Here is a tiny trained network, its code and every weight. The questions are about switching its units off for an input and a target symbol, where a switched-off unit gives its printed mean instead of its output.

import numpy as np


def w(rows, s, z=0):
    codes = np.array(rows[::2]) - 128.0
    scale = np.full(codes.shape[1], s)
    scale[-1] = z or s
    return codes * scale


def softmax(a):
    e = np.exp(a - a.max(-1, keepdims=True))
    return e / e.sum(-1, keepdims=True)


def log_softmax(a):
    a = a - a.max(-1, keepdims=True)
    return a - np.log(np.exp(a).sum(-1, keepdims=True))


def net(x, mask):
    ids = ['βεθπσψ'.index(c) for c in x.split()]
    T = len(ids)
    res = E[ids] + P[:T]
    u = 0
    for l in range(3):
        r = res
        for j in range(3):
            rows = slice(2 * j, 2 * j + 2)
            q, k, v = (r @ M[l][rows].T for M in (Q, K, V))
            z = softmax(np.where(np.tri(T) > 0, q @ k.T / 2**0.5, -1e9)) @ v
            o = O[l][rows]
            res = res + np.where(mask[u + j], z, o[:, -1]) @ o[:, :-1]
        u += 3
    return log_softmax(res[-1] @ U[:, :-1].T + U[:, -1])


Q, K, V, O = {}, {}, {}, {}
E = w([
[80,125,139,219,81,22,65,54,91],'β',
[58,147,114,79,145,54,129,193,135],'ε',
[174,98,153,129,71,44,181,180,104],'θ',
[122,146,123,152,105,145,121,7,167],'π',
[212,141,151,141,164,56,54,202,155],'σ',
[124,64,183,67,110,201,57,103,103],'ψ',
],0.016)
P = w([
[94,176,207,137,225,107,174,80,112],'0',
[71,199,192,155,134,129,158,137,123],'1',
[126,169,160,96,201,74,160,82,69],'2',
[72,169,173,161,93,122,122,163,141],'3',
[147,140,135,86,176,63,129,80,79],'4',
[85,147,140,165,70,132,96,175,140],'5',
[150,115,101,88,158,68,111,84,84],'6',
[90,124,105,172,57,146,78,180,145],'7',
[158,94,67,88,145,80,99,83,95],'8',
[103,105,71,179,45,163,61,183,150],'9',
[170,73,34,96,131,95,88,86,103],'10',
[123,72,49,182,29,173,56,190,158],'11',
[180,51,5,100,119,103,75,91,119],'12',
],0.013)
Q[0] = w([
[120,118,172,159,156,150,147,145,127],'0.h0',
[129,141,113,101,141,96,155,153,149],'0.h0',
[138,152,156,127,123,190,219,200,255],'0.h1',
[174,147,92,76,206,146,204,144,98],'0.h1',
[87,126,120,169,62,76,30,47,120],'0.h2',
[147,102,101,67,120,65,109,82,142],'0.h2',
],0.0097)
K[0] = w([
[119,142,174,115,175,146,150,115,128],'0.h0',
[100,95,146,143,76,170,106,140,179],'0.h0',
[84,227,254,174,118,134,125,146,94],'0.h1',
[109,153,231,134,219,78,147,75,74],'0.h1',
[152,87,40,117,47,192,64,128,117],'0.h2',
[171,78,11,108,151,88,92,105,58],'0.h2',
],0.0091)
V[0] = w([
[148,134,70,116,122,97,138,144,115],'0.h0',
[122,90,61,167,79,160,99,148,169],'0.h0',
[205,166,254,184,151,132,140,118,105],'0.h1',
[198,70,96,203,35,93,132,84,62],'0.h1',
[88,171,119,182,79,131,177,80,119],'0.h2',
[151,129,168,97,153,116,216,192,96],'0.h2',
],0.0088)
O[0] = w([
[114,103,97,142,93,184,146,116,142,106],'0.h0',
[193,126,79,117,161,203,129,169,96,30],'0.h0',
[15,253,86,50,71,124,126,115,85,141],'0.h1',
[46,120,59,112,255,150,64,154,188,187],'0.h1',
[102,111,207,135,177,50,107,123,210,133],'0.h2',
[132,158,180,157,215,187,127,178,72,3],'0.h2',
],0.0069,0.0071)
Q[1] = w([
[105,110,76,182,51,2,79,168,104],'1.h0',
[165,118,82,80,210,58,134,61,34],'1.h0',
[82,72,137,124,41,120,69,193,106],'1.h1',
[172,109,150,93,164,168,142,138,57],'1.h1',
[137,93,105,180,33,125,112,39,40],'1.h2',
[107,145,126,121,108,244,130,91,83],'1.h2',
],0.0091)
K[1] = w([
[155,79,74,125,120,206,107,111,193],'1.h0',
[164,81,89,79,208,113,132,58,82],'1.h0',
[140,77,54,150,74,153,90,162,133],'1.h1',
[171,118,147,53,201,114,165,146,91],'1.h1',
[160,10,139,94,114,159,55,172,88],'1.h2',
[76,118,202,68,117,151,76,112,88],'1.h2',
],0.012)
V[1] = w([
[118,92,124,123,162,57,73,255,46],'1.h0',
[143,141,53,222,132,22,125,149,149],'1.h0',
[124,153,101,165,105,138,68,39,145],'1.h1',
[63,56,162,221,104,174,131,34,81],'1.h1',
[65,87,204,89,84,148,65,49,80],'1.h2',
[122,103,197,42,130,222,79,122,111],'1.h2',
],0.0067)
O[1] = w([
[134,179,80,199,117,104,207,150,214,103],'1.h0',
[167,158,57,213,146,1,199,140,15,164],'1.h0',
[150,88,108,42,135,26,160,188,99,226],'1.h1',
[121,72,132,88,167,36,140,109,196,207],'1.h1',
[63,61,130,166,187,132,169,216,143,248],'1.h2',
[98,36,91,138,122,114,184,175,34,119],'1.h2',
],0.0073,0.012)
Q[2] = w([
[155,155,154,122,43,185,147,145,131],'2.h0',
[118,161,128,155,85,116,114,2,148],'2.h0',
[132,183,116,110,147,218,219,211,123],'2.h1',
[93,105,91,130,119,173,137,152,146],'2.h1',
[172,117,203,211,105,160,121,102,161],'2.h2',
[58,113,63,124,4,140,129,128,188],'2.h2',
],0.0071)
K[2] = w([
[84,156,200,114,135,114,167,123,94],'2.h0',
[177,171,137,137,166,108,63,178,123],'2.h0',
[75,162,169,105,120,125,186,102,114],'2.h1',
[76,100,166,132,122,122,158,102,134],'2.h1',
[101,156,254,164,174,104,123,131,91],'2.h2',
[152,88,99,155,90,106,40,204,143],'2.h2',
],0.0094)
V[2] = w([
[173,166,168,148,148,111,93,179,84],'2.h0',
[81,106,103,158,96,98,180,31,141],'2.h0',
[82,99,146,123,99,100,113,2,126],'2.h1',
[211,174,169,112,113,140,140,163,156],'2.h1',
[214,126,67,129,101,126,57,184,118],'2.h2',
[91,128,90,187,191,175,123,16,120],'2.h2',
],0.0058)
O[2] = w([
[202,127,66,127,152,146,204,139,170,75],'2.h0',
[131,105,102,132,2,185,50,84,53,206],'2.h0',
[103,217,139,148,41,203,85,114,199,213],'2.h1',
[157,95,105,89,170,63,146,170,141,2],'2.h1',
[46,254,53,25,68,73,153,103,147,60],'2.h2',
[15,46,67,194,163,215,87,182,151,32],'2.h2',
],0.0051,0.0096)
U = w([
[27,151,70,210,246,145,102,180,185,252],'β',
[233,60,149,214,99,126,185,96,122,70],'ε',
[47,221,87,85,33,139,212,84,2,167],'θ',
[149,164,160,61,130,149,41,80,212,133],'π',
[111,119,123,40,189,71,228,141,176,8],'σ',
[96,47,108,109,124,125,103,224,18,144],'ψ',
],0.0075,0.0027)

Each question gives the input, a string of symbols that net reads in full, and the target symbol t.
The units are the heads (2 rows each of Q, K, V and O). Each row of codes is followed by its name. A weight is (code - 128) times the scale printed after its matrix; where a second scale follows, it is the last column's (O and U).
mask holds one flag per head, layer by layer. A switched-off head (its flag False) gives its mean, the last column of its rows in O, instead of its output. The means were averaged over made-up inputs and are rounded, as every weight is.
A unit's drop is (log p(t) with every unit on - log p(t) with that unit switched off) / (log p(t) with every unit on - log p(t) with every unit switched off).
The circuit of an input: a set's keep is (log p(t) with only the set's units on - log p(t) with every unit switched off) / (log p(t) with every unit on - log p(t) with every unit switched off). Starting from all 9 units, units are removed one at a time, each time the one whose removal leaves the highest keep (on an exact tie, the one counted first), for as long as the keep stays at least 0.8.
circuit, biggest first: the units of the circuit, biggest drop first
unit that matters most: the unit with the biggest drop
heads that matter: for each layer, one digit per head in row order, 1 if its drop is at least 0.15 and else 0, layers parted by /
input σ σ θ, target θ: circuit, biggest first : 0.h1
input π ψ π ψ π ψ π β π β β, target π: circuit, biggest first : 1.h2, 0.h1
input θ β θ ε ε π β β ψ β σ ε ε, target θ: heads that matter : 101 / 010 / 001
input ε ψ σ ε, target π: heads that matter : 010 / 110 / 000
input β θ θ β, target θ: circuit, biggest first : 1.h0, 0.h1
input ε ψ β ψ σ ψ β ψ β β σ ε, target σ: circuit, biggest first : 2.h2, 1.h1
input ψ β β, target ψ: heads that matter : 010 / 001 / 001
input θ σ β ψ π σ β, target σ: circuit, biggest first : 2.h0, 2.h1
input ε π β β σ, target σ: heads that matter : 010 / 100 / 000
input π ψ ψ π π ψ ε, target ψ: circuit, biggest first : 0.h1, 1.h0
input π ε β ψ ε ψ β ε π θ, target ε: circuit, biggest first : 0.h1, 1.h2, 1.h0
input ψ θ β β β π π π ψ π β π, target π: circuit, biggest first : 0.h1, 0.h2, 1.h2
input ε β ψ σ π β σ π, target σ: circuit, biggest first : 0.h2, 2.h0, 1.h1
input β θ σ β σ ψ σ θ σ ε, target β: circuit, biggest first : 0.h1, 1.h1, 1.h0
input σ θ σ, target θ: circuit, biggest first : 0.h1
input θ θ ψ β θ ψ β θ ε ψ β σ θ, target σ: circuit, biggest first : 2.h2, 2.h1
input ψ θ ε θ, target β: circuit, biggest first : 1.h1, 0.h2, 1.h0
input β σ β β ψ ψ β π β σ β ε, target θ: heads that matter : 100 / 110 / 001
input ψ ψ θ, target π: heads that matter : 000 / 110 / 000
input ε π β β β ψ θ β σ, target β: heads that matter : 111 / 111 / 000
input ψ β π ψ β, target ψ: heads that matter : 000 / 001 / 000
input β β ε β ψ β ε π ε β ε β, target ε: heads that matter : 010 / 100 / 000
input ε β β, target ε: unit that matters most : 2.h2
input π ε ψ ε ψ ψ ψ σ, target π: heads that matter : 000 / 101 / 000
input ε ε ψ β β ε β θ, target ε: heads that matter : 000 / 111 / 000
input θ β σ ψ β σ ε β ψ π ε, target π: heads that matter : 000 / 101 / 000
